Below are the code and all the weights of a small trained network. Each question names an input and a class and asks about switching units off, where a switched-off unit gives its printed mean instead of its output.

import numpy as np


def w(rows, s, z=0):
    codes = np.array(rows[::2]) - 128.0
    scale = np.full(codes.shape[1], s)
    scale[-1] = z or s
    return codes * scale


def f(y):
    return np.maximum(y, 0)


def log_softmax(a):
    a = a - a.max(-1, keepdims=True)
    return a - np.log(np.exp(a).sum(-1, keepdims=True))


def net(x, mask):
    res = np.array(x, float).reshape(1, 6) / 4 @ E
    y = f(res @ A[0][:, :-1].T + A[0][:, -1])
    res = res + np.where(mask, y, B[0][:, -1]) @ B[0][:, :-1]
    return log_softmax(res[-1] @ U[:, :-1].T + U[:, -1])


A, B = {}, {}
E = w([
[110,110,152,128,55,68,157,104,102,97,150],'x0',
[65,117,251,93,139,172,83,193,125,163,127],'x1',
[151,253,117,238,76,209,216,100,86,79,110],'x2',
[2,188,166,38,110,105,152,74,85,107,194],'x3',
[116,65,126,165,98,91,136,207,70,106,143],'x4',
[137,82,111,120,239,124,200,103,61,179,52],'x5',
],0.0073)
A[0] = w([
[215,76,20,185,134,117,130,160,136,132,121,131],'n0',
[118,68,137,91,144,89,150,186,72,162,103,15],'n1',
[137,155,101,69,211,177,97,76,162,178,139,199],'n2',
[103,135,109,138,160,144,155,145,48,115,141,132],'n3',
[128,115,166,95,93,123,2,188,195,107,173,210],'n4',
[62,174,127,139,42,78,161,132,94,53,200,252],'n5',
[38,72,168,11,197,102,126,150,67,175,116,109],'n6',
[63,172,108,164,65,135,175,94,105,70,162,81],'n7',
[131,141,181,216,125,196,104,231,114,118,117,117],'n8',
[72,172,186,75,103,149,151,104,122,129,158,66],'n9',
[93,173,114,160,72,111,217,108,83,74,170,99],'n10',
[146,136,167,219,165,218,175,175,88,173,65,176],'n11',
[194,101,61,165,162,109,135,145,146,145,115,134],'n12',
],0.0073,0.0025)
B[0] = w([
[137,74,40,119,211,144,206,91,12,89,48,232],'n0',
[122,128,183,116,136,73,150,88,180,67,222,175],'n1',
[108,181,37,70,179,140,175,121,173,120,69,205],'n2',
[126,69,88,118,112,118,102,171,128,171,112,171],'n3',
[65,47,113,84,57,80,107,186,166,165,174,238],'n4',
[173,27,60,150,126,219,111,142,44,182,58,254],'n5',
[18,11,120,71,77,38,216,145,103,42,191,237],'n6',
[189,70,122,148,162,204,127,90,48,127,84,222],'n7',
[158,66,173,209,69,141,21,173,174,215,153,206],'n8',
[110,129,43,62,162,214,153,85,83,114,106,192],'n9',
[192,96,64,175,178,179,154,120,54,133,67,230],'n10',
[213,81,64,182,145,242,90,159,95,206,2,234],'n11',
[168,110,64,116,215,158,208,108,39,96,29,204],'n12',
],0.0067,0.0088)
U = w([
[94,211,148,91,120,180,134,48,140,108,146,71],'0',
[196,127,89,174,170,164,146,97,94,142,56,134],'1',
[78,96,106,63,114,105,145,138,126,116,131,205],'2',
[138,108,167,163,49,133,63,181,151,181,139,147],'3',
[116,253,123,111,157,125,137,105,210,142,105,114],'4',
[103,120,237,133,115,57,155,107,142,83,191,3],'5',
],0.011,0.0035)

Each question gives the input, the list of numbers given to net, and the class t.
The units are the neurons (one row each of A and B). Each row of codes is followed by its name. A weight is (code - 128) times the scale printed after its matrix; where a second scale follows, it is the last column's (A, B and U).
mask holds one flag per neuron, in row order. A switched-off neuron (its flag False) gives its mean, the last column of its row in B, instead of its output. The means were averaged over made-up inputs and are rounded, as every weight is.
A unit's drop is (log p(t) with every unit on - log p(t) with that unit switched off) / (log p(t) with every unit on - log p(t) with every unit switched off).
The circuit of an input: a set's keep is (log p(t) with only the set's units on - log p(t) with every unit switched off) / (log p(t) with every unit on - log p(t) with every unit switched off). Starting from the 12 units with the biggest drops (on a tie, the unit counted first), units are removed one at a time, each time the one whose removal leaves the highest keep (on an exact tie, the one counted first), for as long as the keep stays at least 0.8.
circuit, biggest first: the units of the circuit, biggest drop first
k most important neurons: the k neurons with the biggest drops, biggest first
drop when u is switched off: that unit's drop, to one decimal
input [3,-1,-6,-6,3,-7], class 3: circuit, biggest first -> n4
input [2,-1,-6,-4,5,-7], class 3: circuit, biggest first -> n6, n4
input [8,2,-6,3,-3,7], class 5: circuit, biggest first -> n1, n5, n11, n0
input [-7,0,-5,-2,-3,4], class 2: circuit, biggest first -> n6, n10
input [7,-6,-2,6,1,6], class 2: 2 most important neurons -> n6, n11
input [-3,-6,-6,3,-8,-7], class 4: circuit, biggest first -> n6, n2, n0, n7
input [-3,8,-3,-3,8,4], class 3: 2 most important neurons -> n8, n11
input [8,-1,0,0,5,7], class 2: 2 most important neurons -> n1, n6
input [-4,4,-4,1,5,7], class 2: drop when n8 is switched off -> 0.0
input [6,-7,-8,-2,1,1], class 2: drop when n7 is switched off -> 0.1
input [8,-5,-5,-1,-6,3], class 2: drop when n11 is switched off -> 0.4
